Here is a tiny trained network, its code and every weight. The questions are about switching its units off for an input and a target symbol, where a switched-off unit gives its printed mean instead of its output.

import numpy as np


def w(rows, s, z=0):
    codes = np.array(rows[::2]) - 128.0
    scale = np.full(codes.shape[1], s)
    scale[-1] = z or s
    return codes * scale


def norm(h):
    return h / np.sqrt((h * h).mean(-1, keepdims=True) + 1e-5)


def f(y):
    return y / 2 * (1 + np.tanh(0.7978845608 * (y + 0.044715 * y**3)))


def softmax(a):
    e = np.exp(a - a.max(-1, keepdims=True))
    return e / e.sum(-1, keepdims=True)


def log_softmax(a):
    a = a - a.max(-1, keepdims=True)
    return a - np.log(np.exp(a).sum(-1, keepdims=True))


def net(x, mask):
    ids = ['Θαβγεζξ'.index(c) for c in x.split()]
    T = len(ids)
    res = E[ids] + P[:T]
    r = norm(res)
    for j in range(3):
        rows = slice(3 * j, 3 * j + 3)
        q, k, v = (r @ M[0][rows].T for M in (Q, K, V))
        z = softmax(np.where(np.tri(T) > 0, q @ k.T / 3**0.5, -1e9)) @ v
        o = O[0][rows]
        res = res + np.where(mask[j], z, o[:, -1]) @ o[:, :-1]
    y = f(norm(res) @ A[0][:, :-1].T + A[0][:, -1])
    res = res + np.where(mask[3:7], y, B[0][:, -1]) @ B[0][:, :-1]
    return log_softmax(norm(res)[-1] @ U[:, :-1].T + U[:, -1])


Q, K, V, O, A, B = {}, {}, {}, {}, {}, {}
E = w([
[207,178,109],'Θ',
[109,123,4],'α',
[94,114,166],'β',
[250,242,145],'γ',
[97,198,153],'ε',
[180,120,147],'ζ',
[150,158,173],'ξ',
],0.015)
P = w([
[162,111,47],'0',
[191,146,90],'1',
[186,146,98],'2',
[183,148,115],'3',
[178,149,133],'4',
[177,142,144],'5',
[171,140,152],'6',
[175,146,175],'7',
[60,126,9],'8',
[128,138,211],'9',
[100,91,3],'10',
[61,96,1],'11',
],0.0068)
Q[0] = w([
[160,168,101],'H1',
[130,51,212],'H1',
[71,83,148],'H1',
[115,112,95],'H2',
[147,253,183],'H2',
[142,223,178],'H2',
[142,123,109],'H3',
[197,186,61],'H3',
[59,47,37],'H3',
],0.013)
K[0] = w([
[118,115,163],'H1',
[148,158,95],'H1',
[105,81,112],'H1',
[143,136,101],'H2',
[119,68,178],'H2',
[81,107,182],'H2',
[133,127,125],'H3',
[114,152,108],'H3',
[121,143,6],'H3',
],0.02)
V[0] = w([
[51,183,2],'H1',
[206,106,98],'H1',
[60,113,88],'H1',
[193,76,136],'H2',
[103,20,110],'H2',
[64,163,163],'H2',
[103,84,147],'H3',
[151,162,62],'H3',
[164,145,98],'H3',
],0.015)
O[0] = w([
[206,161,95,19],'H1',
[128,127,230,177],'H1',
[196,138,64,1],'H1',
[72,13,168,146],'H2',
[255,15,160,19],'H2',
[133,120,66,138],'H2',
[48,155,158,77],'H3',
[82,66,101,141],'H3',
[161,66,101,157],'H3',
],0.0073,0.009)
A[0] = w([
[63,119,241,24],'N1',
[233,254,162,254],'N2',
[11,233,137,61],'N3',
[149,160,170,17],'N4',
],0.006,0.00075)
B[0] = w([
[184,191,46,204],'N1',
[85,99,191,182],'N2',
[200,2,137,255],'N3',
[174,218,129,137],'N4',
],0.007,0.0057)
U = w([
[93,61,193,43],'Θ',
[10,132,181,229],'α',
[111,136,151,119],'β',
[99,190,89,84],'γ',
[114,107,150,45],'ε',
[204,22,136,216],'ζ',
[152,115,134,6],'ξ',
],0.013,0.0024)

Each question gives the input, a string of symbols that net reads in full, and the target symbol t.
The units are the heads (3 rows each of Q, K, V and O) and the neurons (one row each of A and B). Each row of codes is followed by its name. A weight is (code - 128) times the scale printed after its matrix; where a second scale follows, it is the last column's (O, A, B and U).
mask holds one flag per unit, heads first, then neurons. A switched-off unit (its flag False) gives its mean, the last column of its rows in O or B, instead of its output. The means were averaged over made-up inputs and are rounded, as every weight is.
A unit's drop is (log p(t) with every unit on - log p(t) with that unit switched off) / (log p(t) with every unit on - log p(t) with every unit switched off).
unit that matters most: the unit with the biggest drop
k most important neurons: the k neurons with the biggest drops, biggest first
which heads matter: for each layer, one digit per head in row order, 1 if its drop is at least 0.15 and else 0, layers parted by /
drop when u is switched off: that unit's drop, to one decimal
input ξ γ ε γ β γ ξ ξ Θ γ γ, target α: 2 most important neurons => [N2, N1]
input β ξ ε Θ ξ ε α ε ξ Θ, target ζ: unit that matters most => H2
input ε β β, target γ: which heads matter => 101
input β ξ γ ξ ε ζ ε γ ε ξ, target ζ: which heads matter => 010
input ε γ α ε Θ ξ α α ε γ γ ε, target γ: which heads matter => 110
input α ζ α, target ζ: which heads matter => 110
input ζ γ ξ Θ, target α: which heads matter => 110
input β γ ζ, target ζ: which heads matter => 010
input β ξ ξ ε, target ζ: drop when H1 is switched off => 0.0
input Θ α γ α γ ε Θ, target γ: drop when H1 is switched off => 0.3
input α α ε, target γ: drop when H1 is switched off => 0.4
input β ε Θ, target ζ: drop when H2 is switched off => 0.9
